Here is a tiny trained network, its code and every weight. The questions are about switching its units off for an input and a class, where a switched-off unit gives its printed mean instead of its output.

import numpy as np


def w(rows, s, z=0):
    codes = np.array(rows[::2]) - 128.0
    scale = np.full(codes.shape[1], s)
    scale[-1] = z or s
    return codes * scale


def f(y):
    return np.maximum(y, 0)


def log_softmax(a):
    a = a - a.max(-1, keepdims=True)
    return a - np.log(np.exp(a).sum(-1, keepdims=True))


def net(x, mask):
    res = np.array(x, float).reshape(1, 4) / 4 @ E
    y = f(res @ A[0][:, :-1].T + A[0][:, -1])
    res = res + np.where(mask, y, B[0][:, -1]) @ B[0][:, :-1]
    return log_softmax(res[-1] @ U[:, :-1].T + U[:, -1])


A, B = {}, {}
E = w([
[169,19,35,221,42,193,198,132,220],'x0',
[149,218,209,141,9,227,200,69,11],'x1',
[124,124,129,131,135,132,126,123,131],'x2',
[178,47,214,91,64,200,34,145,164],'x3',
],0.014)
A[0] = w([
[183,64,194,87,127,192,64,165,132,139],'n1',
[95,109,148,75,169,35,38,160,139,223],'n2',
[64,142,39,207,154,69,192,132,113,219],'n3',
[157,125,130,197,43,203,227,100,108,2],'n4',
[132,172,210,102,126,139,129,124,56,81],'n5',
[174,135,202,118,101,201,81,102,140,73],'n6',
[92,221,138,130,157,122,165,86,37,169],'n7',
[106,126,69,116,186,68,87,126,154,175],'n8',
[161,34,9,172,157,90,115,139,166,128],'n9',
[118,135,168,237,83,160,161,140,111,61],'n10',
[82,142,158,45,196,132,78,166,128,189],'n11',
[95,148,151,97,205,47,76,148,173,144],'n12',
[123,192,221,82,110,154,45,137,56,61],'n13',
[152,76,53,149,140,150,77,168,241,120],'n14',
],0.013,0.0076)
B[0] = w([
[130,161,131,193,161,164,36,204,232,228],'n1',
[225,112,200,249,113,73,65,105,96,249],'n2',
[180,205,40,202,173,121,240,71,105,230],'n3',
[233,142,101,163,65,24,26,117,63,238],'n4',
[43,162,84,143,209,211,180,172,180,207],'n5',
[156,159,64,162,155,221,119,219,161,200],'n6',
[49,180,131,9,182,154,157,77,29,232],'n7',
[181,103,59,165,63,67,137,162,126,218],'n8',
[90,97,141,176,158,188,225,127,236,252],'n9',
[240,183,122,126,84,113,80,125,121,188],'n10',
[204,197,127,172,68,52,71,124,101,218],'n11',
[135,166,104,122,131,58,106,157,58,229],'n12',
[110,220,83,175,209,216,154,190,186,230],'n13',
[83,44,219,92,79,179,174,108,170,253],'n14',
],0.011,0.029)
U = w([
[178,163,75,140,111,21,161,88,57,254],'0',
[86,168,60,173,175,169,231,154,203,137],'1',
[184,144,188,159,115,106,17,179,140,91],'2',
[41,37,200,120,108,171,121,190,204,33],'3',
[44,201,152,9,168,161,204,83,64,139],'4',
],0.013,0.0061)

Each question gives the input, the list of numbers given to net, and the class t.
The units are the neurons (one row each of A and B). Each row of codes is followed by its name. A weight is (code - 128) times the scale printed after its matrix; where a second scale follows, it is the last column's (A, B and U).
mask holds one flag per neuron, in row order. A switched-off neuron (its flag False) gives its mean, the last column of its row in B, instead of its output. The means were averaged over made-up inputs and are rounded, as every weight is.
A unit's drop is (log p(t) with every unit on - log p(t) with that unit switched off) / (log p(t) with every unit on - log p(t) with every unit switched off).
The circuit of an input: a set's keep is (log p(t) with only the set's units on - log p(t) with every unit switched off) / (log p(t) with every unit on - log p(t) with every unit switched off). Starting from the 12 units with the biggest drops (on a tie, the unit counted first), units are removed one at a time, each time the one whose removal leaves the highest keep (on an exact tie, the one counted first), for as long as the keep stays at least 0.8.
circuit, biggest first: the units of the circuit, biggest drop first
most important unit: the unit with the biggest drop
k most important neurons: the k neurons with the biggest drops, biggest first
drop of u: that unit's drop, to one decimal
input [4,-8,-2,2], class 3: circuit, biggest first : [n14]
input [2,-6,-7,1], class 3: circuit, biggest first : [n14; n13]
input [4,1,-8,1], class 2: 2 most important neurons : [n3; n7]
input [0,6,3,-1], class 4: circuit, biggest first : [n7; n2]
input [-7,1,-6,2], class 1: 3 most important neurons : [n13; n5; n4]
input [-7,3,-8,0], class 4: 3 most important neurons : [n7; n9; n1]
input [0,8,-2,-5], class 4: 2 most important neurons : [n7; n2]
input [-6,7,-4,1], class 1: 3 most important neurons : [n13; n5; n6]
input [0,2,5,4], class 1: 2 most important neurons : [n2; n11]
input [3,8,1,1], class 2: 2 most important neurons : [n4; n3]
input [7,1,-4,3], class 2: 2 most important neurons : [n4; n10]
input [-5,1,-2,6], class 1: drop of n13 : 2.3
input [1,-1,-7,7], class 3: drop of n10 : 0.1
input [2,6,-4,2], class 2: most important unit : n4
input [7,8,7,7], class 2: drop of n13 : 0.0
